Here is a tiny trained network, its code and every weight. The questions are about switching its units off for an input and a target symbol, where a switched-off unit gives its printed mean instead of its output.

import numpy as np


def w(rows, s, z=0):
    codes = np.array(rows[::2]) - 128.0
    scale = np.full(codes.shape[1], s)
    scale[-1] = z or s
    return codes * scale


def norm(h):
    return h / np.sqrt((h * h).mean(-1, keepdims=True) + 1e-5)


def f(y):
    return y / 2 * (1 + np.tanh(0.7978845608 * (y + 0.044715 * y**3)))


def softmax(a):
    e = np.exp(a - a.max(-1, keepdims=True))
    return e / e.sum(-1, keepdims=True)


def log_softmax(a):
    a = a - a.max(-1, keepdims=True)
    return a - np.log(np.exp(a).sum(-1, keepdims=True))


def net(x, mask):
    ids = ['βγδεθλμπσφω'.index(c) for c in x.split()]
    T = len(ids)
    res = E[ids] + P[:T]
    u = 0
    for l in range(2):
        q, k, v = (norm(res) @ M[l].T for M in (Q, K, V))
        z = softmax(np.where(np.tri(T) > 0, q @ k.T / 4**0.5, -1e9)) @ v
        res = res + np.where(mask[u], z, O[l][:, -1]) @ O[l][:, :-1]
        u += 1
        y = f(norm(res) @ A[l][:, :-1].T + A[l][:, -1])
        res = res + np.where(mask[u : u + 4], y, B[l][:, -1]) @ B[l][:, :-1]
        u += 4
    return log_softmax(norm(res)[-1] @ U[:, :-1].T + U[:, -1])


Q, K, V, O, A, B = {}, {}, {}, {}, {}, {}
E = w([
[144,89,173,95],'β',
[165,121,106,153],'γ',
[116,147,68,116],'δ',
[116,129,178,164],'ε',
[115,157,56,121],'θ',
[95,143,1,49],'λ',
[56,19,160,83],'μ',
[61,164,71,92],'π',
[89,68,99,159],'σ',
[155,185,188,112],'φ',
[151,166,187,201],'ω',
],0.005)
P = w([
[254,156,186,82],'0',
[212,201,102,70],'1',
[172,226,66,72],'2',
[168,229,55,69],'3',
[162,218,59,71],'4',
[137,228,47,83],'5',
[136,238,42,90],'6',
[144,241,47,93],'7',
[145,232,69,108],'8',
[129,242,62,103],'9',
[145,227,74,80],'10',
[156,229,76,77],'11',
],0.00042)
Q[0] = w([
[52,206,42,10],'L0H0',
[203,88,103,201],'L0H0',
[62,211,13,7],'L0H0',
[1,176,90,48],'L0H0',
],0.0034)
K[0] = w([
[67,123,35,254],'L0H0',
[161,215,157,65],'L0H0',
[67,129,50,244],'L0H0',
[15,88,100,237],'L0H0',
],0.0033)
V[0] = w([
[133,107,104,214],'L0H0',
[183,165,111,138],'L0H0',
[136,253,148,164],'L0H0',
[63,166,150,150],'L0H0',
],0.0031)
O[0] = w([
[54,65,113,3,38],'L0H0',
[112,213,190,69,181],'L0H0',
[234,201,163,48,70],'L0H0',
[249,73,108,92,4],'L0H0',
],0.002,0.00032)
A[0] = w([
[19,180,104,147,1],'L0N0',
[18,140,104,2,104],'L0N1',
[180,145,194,48,140],'L0N2',
[30,122,83,124,92],'L0N3',
],0.0037,0.00063)
B[0] = w([
[168,125,172,249,137],'L0N0',
[170,53,142,69,254],'L0N1',
[128,164,90,251,226],'L0N2',
[178,245,192,191,165],'L0N3',
],0.0025,0.00085)
Q[1] = w([
[137,123,142,236],'L1H0',
[44,102,229,92],'L1H0',
[214,3,199,24],'L1H0',
[53,116,201,70],'L1H0',
],0.0048)
K[1] = w([
[154,3,183,42],'L1H0',
[161,85,68,177],'L1H0',
[43,105,123,223],'L1H0',
[152,102,51,175],'L1H0',
],0.0052)
V[1] = w([
[4,215,155,139],'L1H0',
[147,161,119,187],'L1H0',
[76,123,175,28],'L1H0',
[173,46,69,152],'L1H0',
],0.0026)
O[1] = w([
[5,196,139,145,3],'L1H0',
[113,128,98,200,140],'L1H0',
[90,151,211,36,83],'L1H0',
[197,100,74,96,178],'L1H0',
],0.0034,0.0003)
A[1] = w([
[5,125,138,233,54],'L1N0',
[219,133,47,104,227],'L1N1',
[229,206,225,115,6],'L1N2',
[181,10,80,142,72],'L1N3',
],0.0032,0.0021)
B[1] = w([
[36,95,65,84,109],'L1N0',
[96,55,186,120,250],'L1N1',
[183,79,14,2,114],'L1N2',
[80,229,40,137,150],'L1N3',
],0.0035,0.002)
U = w([
[237,25,225,36,170],'β',
[244,39,26,239,106],'γ',
[212,192,18,130,158],'δ',
[2,192,215,223,154],'ε',
[155,98,144,115,20],'θ',
[83,129,24,27,221],'λ',
[28,30,191,18,30],'μ',
[24,238,196,27,180],'π',
[19,66,34,214,83],'σ',
[233,231,188,34,96],'φ',
[224,240,215,235,4],'ω',
],0.0067,0.0037)

Each question gives the input, a string of symbols that net reads in full, and the target symbol t.
The units are the heads (4 rows each of Q, K, V and O) and the neurons (one row each of A and B). Each row of codes is followed by its name. A weight is (code - 128) times the scale printed after its matrix; where a second scale follows, it is the last column's (O, A, B and U).
mask holds one flag per unit, layer by layer, with each layer's heads first. A switched-off unit (its flag False) gives its mean, the last column of its rows in O or B, instead of its output. The means were averaged over made-up inputs and are rounded, as every weight is.
A unit's drop is (log p(t) with every unit on - log p(t) with that unit switched off) / (log p(t) with every unit on - log p(t) with every unit switched off).
The circuit of an input: a set's keep is (log p(t) with only the set's units on - log p(t) with every unit switched off) / (log p(t) with every unit on - log p(t) with every unit switched off). Starting from all 10 units, units are removed one at a time, each time the one whose removal leaves the highest keep (on an exact tie, the one counted first), for as long as the keep stays at least 0.8.
circuit, biggest first: the units of the circuit, biggest drop first
k most important neurons: the k neurons with the biggest drops, biggest first
k most important neurons of layer l: the k neurons of layer l with the biggest drops, biggest first
drop when u is switched off: that unit's drop, to one decimal
input β μ δ, target γ: 2 most important neurons of layer 0 => (L0N0; L0N3)
input ω ω γ π φ γ θ θ β γ δ, target β: 2 most important neurons of layer 1 => (L1N3; L1N1)
input β ε π σ γ σ γ δ, target σ: circuit, biggest first => (L1N1; L1N2; L0N0)
input θ π δ δ, target π: most important neuron of layer 0 => (L0N2)
input π γ β ω π μ μ φ θ ω ε γ, target β: circuit, biggest first => (L1N1; L0N2)
input γ β π θ, target π: 2 most important neurons of layer 1 => (L1N2; L1N1)
input θ ω λ γ δ φ ω π γ δ, target π: 2 most important neurons of layer 1 => (L1N2; L1N1)
input β γ β, target γ: circuit, biggest first => (L1H0; L0H0; L1N3)
input π β γ β ω π λ β δ, target φ: 2 most important neurons => (L0N3; L1N0)
input δ γ β ε β σ γ γ β γ, target β: circuit, biggest first => (L1H0; L1N1)
input λ φ β δ ω γ ε ε β ω γ β, target ω: 2 most important neurons => (L0N2; L0N3)
input λ γ δ β γ β, target γ: circuit, biggest first => (L1H0; L1N3; L0H0)
input μ β β ε γ ε σ θ ε δ β, target ε: 3 most important neurons of layer 0 => (L0N3; L0N2; L0N1)
input ω β ε β, target ε: 4 most important neurons => (L0N1; L0N3; L0N0; L0N2)
input γ π π π θ, target π: 2 most important neurons => (L0N2; L0N1)
input γ ε γ, target ε: most important neuron => (L0N1)
input π β γ δ, target β: 2 most important neurons of layer 0 => (L0N1; L0N2)
input β σ σ ε δ, target σ: drop when L0N3 is switched off => 0.3
